[-12  -1 -10  -7  20   6  -3   4   4   7   6  -8  -4   0  -7  -8  -4  -4
  -5   5   3  -1 -10  -5  -3   6  -1   4] -> <86> [71]
[-11 -11  -6  -3  27  10   2  12   9   3   5  -5   0  -9  -6   1   1   4
  -2  15  -2  -6 -19  -3  -9   3  -2  -1] -> <81> [75]
[  0 -13   3  -7   8  -2   5   7   4  12   1   6   2   4   3  -3   0   8
  -3  -1  -7   3   0  -1   2  -6   4  -2] -> <86> [75]
[-11  -4  -7  -9  19  -3   4   6   8  12   0   5   1  -2   0  -1   3  -1
   0   7   4   1   5  -3  -2   1  -2   2] -> <76> [71]
[-10  -2  -5  -2  24   5   0   6   6   0   3  -2   1  -6  -5   1   4   1
   3  11   2   3  -7  -3  -5   5  -5   1] -> <76> [75]
[ -2 -10  -1   1  25   3   1  11   9  -3  -2  -6   1  -6  -5   4   1   5
   1   7  -3  -1 -12   1  -4   4  -1  -3] -> <81> [77]
[ 1 -2  1  2  8  5 -1  6  3  0  5 -5 14 -4 -2 -3  7 -1 -2  1 -3  3 -6 -2
 -7  3 -4 -2] -> <81> [71]
[-17  -9  -7  -8  35   6   0  17  13   9   2  -4   1  -3  -7   2   5   0
  -3  13   1  -4  -8  -5  -7   6  -6   4] -> <90> [71]
[-1 -8  2 -2 10  2  3  3  1  0  1  2  0 -6  3  1  5 10  0 -5  4  1 -7  2
 -3  0 -1 -2] -> <81> [71]
[ 0 -7  1 -2 -4 -3  2  1  0  6  0 -4  1  6 -1 -3 -3 -1 -4  1 -2 -1  0  0
  0 -2  5  1] -> <86> [77]
[ -7  -2  -7  -4  14   2  -6   7  -1   7   6   5   1  -3  -1   4   3   0
   0   5   3  -3   3  -4  -6   5 -10   1] -> <76> [71]
[-11  -9  -5  -2  32  11   0  13  10  -4   4  -6   1 -14  -6   1   6   6
  -3  10  -1  -3 -21  -2  -9   7  -4   0] -> <81> [71]
[ -4 -16  -3  -5  11   3  -1   6   6   6   3 -12   1   0  -5   0  -1   2
  -6   7  -1  -4 -12  -3  -6   4   3   1] -> <86> [77]
[ -1   0   2   0  -7  -1   0  -4  -1   8   0   4   0   2   2  -1  -1   2
  -4 -12   5  -6   0  -3  -1  -1   0  -3] -> <86> [75]
[ -3  -7   0  -2  18   5   2   8   4   3   2   0   1  -9  -1   0   2   5
  -1   2 -11   1 -12  -1  -3   5   0  -1] -> <81> [75]
[-19   2  -5  -1  27   4   0   4   5   9   4  -6   0  -4  -7   0   4  -7
   0  13   1   1   0  -6  -3   6  -4   5] -> <76> [69]
[ -5  -7  -3  -2  11   5  -2   5   4  -6   4  -9   1 -13  -2  -2   1   2
  -5   2  -4  -4 -11  -4  -4   0  -4   0] -> <81> [75]
[  2  -8   5 -11   4  -4   3   7   2  10   1   2   3   2  -4  -5   1   1
  -2  -2  -1   0   0  -2   2  -3   3  -3] -> <86> [71]
[-12  -9  -4  -3  31   5  -4  12   9  10   5  -4   0  -6  -4  -6   0  -1
  -5   9   1  -1 -14  -7  -7   6  -3   1] -> <86> [71]
[-4 -8  1  2 25 -1  0  9  9  7 -2 -3  0 -4 -5  0  0  7 -1  5 -5  3 -5  0
 -3  1  3  1] -> <86> [77]
[-12  -7  -7  -3  42   4   1  19  15   3   5  -6   4  -6  -6   9   4   3
  -4  16  -5  -4  -4   0  -7   6  -8   9] -> <90> [77]
[-3  0 -3 -2 17  0  1 11  9  4  1  1  2 -3  1  0  4  2 -1  3  0  1  3  0
 -3  0 -3  3] -> <90> [75]
[-12  -9  -3  -2   9   5 -12   2   0  11   7  -3   0   2  -2  -8  -2  -4
  -2   5   0  -7  -6  -5  -2   0   5  -1] -> <86> [75]
[-17  -6 -11  -9  20   2  -3  11   7  11   3   1   2  -5  -4   3   3  -1
  -2   9   2   0   3  -8  -7   5  -6   3] -> <76> [75]
[ -4 -13   3  -2  10  -2   4   0   4   8  -1   1   1   0  -5  -5   0  -2
  -4   3  -1  -4 -11   2  -2   3   3   9] -> <86> [75]
[ -3  -3   1   1   1   4  -2  -1  -1  -3   4  -9  -1  -3  -5  -2   2  -2
  -3   5  -2  -1 -11  -9  -2   4  -4  -1] -> <81> [69]
[ -9  -3  -9  -9  -2   3  -5  -2  -3   6   8  -9   0   2  -6 -11  -4  -8
  -4   7   4  -4 -12  -7  -3   7  -2  -3] -> <86> [75]
[ -5  -7   0  -2  27   6   1   7   7   0   2   1   1  -7  -6   1   2   4
   0   4   0  -3 -10  -4  -4   1   1  -1] -> <81> [75]
[-4 -2 -5 -5  9  9 -2  9  3 -9  3  2  0 -7 -1  1  8  1 -2  5  0 -2 -7 -4
 -5  3 -9 -1] -> <76> [75]
[-3 -8  2  3 17  7  3  8  7  2  4 -3 -1 -5 -3 -2  8  2 -5  2  0  1 -9 -2
 -3  1 -1  0] -> <81> [75]
[-1 -8  2  0  9  3  2 14  3  5  1 -2  2  2  2  0  1  4 -5 -1 -3  0 -6 -1
  0  0  0  5] -> <81> [71]
[ -6 -11  -4  -2  -1   0   0   2   3  11  -2   0   4  -2   2   5   6   0
  -5   2   0   1   5  -4  -1   1  -5   4] -> <76> [75]

[ -3 -11  24 -22  -8   1  -5  14  -5  10   8  -2   0   4   7   6   1   5
 -16   7   4   3  -1  -6  -4  -1  -3   5] -> <37> (36)
[ 11  -6  12 -18  -7   6   3   9   0   6   1  -3   5  10   6   5   1  -1
  -5   6   0  -6  -2  -1  -4  -2   1   2] -> <46> (35)
[ -5  -7  26 -20 -10   0  -6   4  -6   6   2   4   4  11   7   2   1  -5
 -21   8   2   2  -1   7  -4  -5  -4  -3] -> <38> (45)
[ 11  -1  11 -15  -8   3   1   8  -1   4  -1  -1   3  11   4   8   0  -4
  -9   0   2   3  -4   5   0  -2   4   2] -> <46> (35)
[  1  -5  13 -18  -5   0  -2  11  -6   7   1  -1  -4   5   4   7  -2  -4
 -10   2   1  12  -4   4  -1  -5   3   8] -> <47> (36)
[ -1  -8  19 -14  -4  -3  -5  13  -6   8   4   1   0   6   7   5   1  -2
  -9   8   6   7  -1   1  -5  -1  -4   2] -> <38> (36)
[  3  -8  10 -23 -12  -3  -2  -2  -6   6   1   2   1  12   8   3  -2  -3
 -13   7   3  -1  -3   1  -4 -14  -5   0] -> <38> (45)
[ -7  -9   4 -15  -5   1  -5   7  -3   9   6   1   4   8   8   3   5   2
  -7   7   0   1  -1  -3  -4  -4  -3   1] -> <46> (45)
[  5  -6  15 -18 -11   2  -4   8  -4   6   8  -1   5   8   6   5   1   6
 -12   8   1  -3  -1  -6  -5   1  -2   0] -> <46> (35)
[ -3 -12   4 -21  -4   2  -4  14  -5  15   5   5  -1  12  18   5   0   5
  -3   7   0   6  -6  -5  -6  -9  -4   5] -> <38> (43)
[  0  -9   3 -20   2   3   0  17  -3  12  -2  -2  -5   5   9   5  -2   0
   4   7   2   8  -5   1  -7 -14  -4  10] -> <38> (36)
[ -3  -8   3 -20   1   2  -1  18 -10  16   1   0  -5   6   9   8  -2  -3
   0   3   2  15  -7   1  -3 -12  -1  11] -> <47> (36)
[  0  -8   4 -27 -10   2   0  12  -4  14   1   2   3  12   6   7   0  -1
  -4   7   1  11  -5   0  -4 -23  -3   5] -> <46> (45)
[  2  -2  23 -10  -6  -3   0   3  -4   4  -8   0  -4   5   1   0  -2  -8
 -15  -3   3   5  -4   6   4   3  -2   2] -> <46> (36)
[ -2 -11  -4 -15  -5   1  -5   6  -4  10   3   3  -1   5   9   9   0   2
   2   4   3   4  -6  -1  -4 -16  -8   3] -> <46> (45)
[-2 -2 -1 -7 -6  4  0 -3  0  3 -3  0 -4  4  4  2  0 -4 -7 -2 -1 -2 -3  2
 -2 -3  1  0] -> <46> (45)
[-16  -5  -7 -15  -5   3  -3   5  -3  11   5   4  -8   4   6   4   1  -2
   0   0  -2   5  -4   0  -3  -9  -1   4] -> <47> (45)
[  1 -11  -4 -13  -4   0  -2   1  -3   8   0   4  -4   7   8   5  -3  -3
  -6   4   5   5  -3   4  -6 -13  -4   0] -> <38> (45)
[ 0 -6  0 -9 -5  3  0 -4 -1  5 -5  4 -7  7  9  1 -2 -3 -4  0 -3 -7 -2  4
 -9 -4 -4  1] -> <38> (45)
[ -4 -12  -3 -23  -3   1  -2  13  -4  15   4   1  -4  10  11   6   0  -4
   1   4   3   4  -7  -1  -5 -16  -2   6] -> <38> (45)
[-10  -7  -1 -18  -7   3  -6   3  -4   4   4   3  -7   5   9   6   0   2
 -10   5  -1   4  -4  -1  -5 -13  -5   2] -> <38> (45)
[ -3  -5   3 -22  -8   4  -1   2  -5   9   1   3  -4  11   8   4   0  -1
  -4   1  -1  -2  -6  -2  -4 -13  -3   3] -> <37> (45)
[ 10  -7  -6 -18  -7   4   3   0  -1   9  -9   7  -5  13  11   3  -3  -4
  -5   3   0   4  -5   1  -5 -16  -1   5] -> <46> (42)
[ -1  -8  -3  -6   2  -1  -3  14  -2   9   0   2   1   0   6   4  -3   7
   5   9   2  13  -3   0  -2 -10  -2   6] -> <39> (36)
[ -8  -8 -31  -6   7   6   2  13   0  13  -1   4  -7  -1   9   6  -1   4
  25   3  -4   6  -6   1  -3 -25  -8   8] -> <46> (45)
[ -3  -9  12 -18  -8   3  -4   7  -4  10   3   1  -1  10  11   6   1  -1
 -14   5   2  -3  -2  -2  -9  -5  -2   0] -> <38> (45)
[  0  -6   8 -11  -3  -3   0   3  -2   3  -4   5   0   9   5  -1   1  -5
  -3   2   1   0  -2   6  -3  -7  -4   1] -> <38> (45)
